Below is a small trained network, with its code and all its weights. Each question gives an input and a target symbol and asks what happens when units are switched off, that is, made to give their printed mean instead of their output.

import numpy as np


def w(rows, s, z=0):
    codes = np.array(rows[::2]) - 128.0
    scale = np.full(codes.shape[1], s)
    scale[-1] = z or s
    return codes * scale


def f(y):
    return y / 2 * (1 + np.tanh(0.7978845608 * (y + 0.044715 * y**3)))


def softmax(a):
    e = np.exp(a - a.max(-1, keepdims=True))
    return e / e.sum(-1, keepdims=True)


def log_softmax(a):
    a = a - a.max(-1, keepdims=True)
    return a - np.log(np.exp(a).sum(-1, keepdims=True))


def net(x, mask):
    ids = ['ΘΣβγδζηλξφ'.index(c) for c in x.split()]
    T = len(ids)
    res = E[ids] + P[:T]
    r = res
    for j in range(2):
        rows = slice(2 * j, 2 * j + 2)
        q, k, v = (r @ M[0][rows].T for M in (Q, K, V))
        z = softmax(np.where(np.tri(T) > 0, q @ k.T / 2**0.5, -1e9)) @ v
        o = O[0][rows]
        res = res + np.where(mask[j], z, o[:, -1]) @ o[:, :-1]
    y = f(res @ A[0][:, :-1].T + A[0][:, -1])
    res = res + np.where(mask[2:18], y, B[0][:, -1]) @ B[0][:, :-1]
    return log_softmax(res[-1] @ U[:, :-1].T + U[:, -1])


Q, K, V, O, A, B = {}, {}, {}, {}, {}, {}
E = w([
[157,177,144],'Θ',
[146,249,140],'Σ',
[162,173,136],'β',
[60,120,246],'γ',
[202,73,209],'δ',
[163,180,134],'ζ',
[164,178,134],'η',
[140,175,155],'λ',
[149,141,119],'ξ',
[93,234,171],'φ',
],0.014)
P = w([
[78,7,34],'0',
[85,66,80],'1',
[106,102,122],'2',
[125,128,143],'3',
[130,145,166],'4',
[143,171,178],'5',
[135,183,200],'6',
[163,204,205],'7',
[147,202,237],'8',
[175,236,232],'9',
[152,204,254],'10',
],0.0084)
Q[0] = w([
[139,29,173],'h0',
[123,134,98],'h0',
[172,140,93],'h1',
[245,185,222],'h1',
],0.011)
K[0] = w([
[32,214,132],'h0',
[62,74,166],'h0',
[37,115,168],'h1',
[168,192,252],'h1',
],0.013)
V[0] = w([
[177,94,152],'h0',
[91,73,171],'h0',
[247,138,52],'h1',
[45,236,80],'h1',
],0.014)
O[0] = w([
[183,213,194,198],'h0',
[95,193,251,167],'h0',
[217,195,56,4],'h1',
[46,192,82,55],'h1',
],0.011,0.0034)
A[0] = w([
[112,144,58,139],'n0',
[159,111,81,83],'n1',
[206,64,142,1],'n2',
[98,163,120,174],'n3',
[123,93,71,132],'n4',
[240,160,72,76],'n5',
[172,247,156,158],'n6',
[121,158,161,151],'n7',
[131,157,76,123],'n8',
[137,99,86,116],'n9',
[86,46,218,90],'n10',
[91,105,177,135],'n11',
[94,92,144,67],'n12',
[167,161,146,146],'n13',
[229,131,22,68],'n14',
[173,124,171,169],'n15',
],0.011,0.0059)
B[0] = w([
[111,142,183,138],'n0',
[119,229,97,128],'n1',
[2,181,14,188],'n2',
[27,126,134,167],'n3',
[28,102,69,129],'n4',
[151,187,237,161],'n5',
[134,46,25,248],'n6',
[190,20,52,189],'n7',
[106,206,66,134],'n8',
[108,140,66,127],'n9',
[148,183,98,236],'n10',
[123,146,157,187],'n11',
[226,213,80,136],'n12',
[107,90,60,178],'n13',
[216,182,162,146],'n14',
[173,74,72,214],'n15',
],0.0047,0.014)
U = w([
[163,167,93,38],'Θ',
[115,156,24,152],'Σ',
[180,187,101,82],'β',
[127,116,240,196],'γ',
[217,2,115,188],'δ',
[177,206,97,102],'ζ',
[182,206,98,40],'η',
[111,72,96,181],'λ',
[166,157,101,5],'ξ',
[30,38,84,112],'φ',
],0.0068,0.0024)

Each question gives the input, a string of symbols that net reads in full, and the target symbol t.
The units are the heads (2 rows each of Q, K, V and O) and the neurons (one row each of A and B). Each row of codes is followed by its name. A weight is (code - 128) times the scale printed after its matrix; where a second scale follows, it is the last column's (O, A, B and U).
mask holds one flag per unit, heads first, then neurons. A switched-off unit (its flag False) gives its mean, the last column of its rows in O or B, instead of its output. The means were averaged over made-up inputs and are rounded, as every weight is.
A unit's drop is (log p(t) with every unit on - log p(t) with that unit switched off) / (log p(t) with every unit on - log p(t) with every unit switched off).
The circuit of an input: a set's keep is (log p(t) with only the set's units on - log p(t) with every unit switched off) / (log p(t) with every unit on - log p(t) with every unit switched off). Starting from the 12 units with the biggest drops (on a tie, the unit counted first), units are removed one at a time, each time the one whose removal leaves the highest keep (on an exact tie, the one counted first), for as long as the keep stays at least 0.8.
units of the circuit, in order: the units of the circuit, biggest drop first
most important unit: the unit with the biggest drop
top k neurons: the k neurons with the biggest drops, biggest first
which heads matter: for each layer, one digit per head in row order, 1 if its drop is at least 0.15 and else 0, layers parted by /
drop when u is switched off: that unit's drop, to one decimal
input ζ δ β, target δ: units of the circuit, in order => (h1; n10)
input ξ γ φ ζ η γ λ ξ, target γ: top 2 neurons => (n6; n2)
input δ η γ φ φ φ η, target φ: units of the circuit, in order => (h1; n3)
input δ γ ξ δ δ ζ λ λ, target δ: which heads matter => 10
input γ γ δ λ δ ζ Θ φ δ γ η, target γ: which heads matter => 01
input γ λ η ζ δ ζ ξ η Σ Σ, target Σ: units of the circuit, in order => (h1; n6)
input Θ λ ζ η β ζ η Σ β, target Σ: units of the circuit, in order => (h1; n6)
input δ ζ φ δ β ζ δ δ δ δ φ, target δ: most important unit => n6
input δ η ζ φ γ γ ζ ζ, target γ: which heads matter => 01
input ζ Σ φ ζ, target φ: units of the circuit, in order => (h1; n10; h0)
input λ Θ γ, target γ: units of the circuit, in order => (n6; n2)
input ξ λ γ Σ η Σ Σ Θ, target Σ: which heads matter => 01
input λ δ δ γ, target δ: top 2 neurons => (n15; n7)
input λ λ Θ ξ ξ ζ δ ξ, target δ: units of the circuit, in order => (h1)
input δ λ γ γ Θ, target γ: units of the circuit, in order => (h1; h0)
input Σ δ β β φ, target φ: units of the circuit, in order => (h1; n3; n10)
input δ δ Θ, target δ: top 2 neurons => (n6; n15)
input ζ Σ δ γ ξ δ ξ ζ β, target δ: which heads matter => 00
input δ δ ξ δ β φ δ λ Σ ζ, target Σ: which heads matter => 01
input γ φ φ β, target φ: units of the circuit, in order => (h1)
input ξ λ γ, target γ: drop when n6 is switched off => 0.4
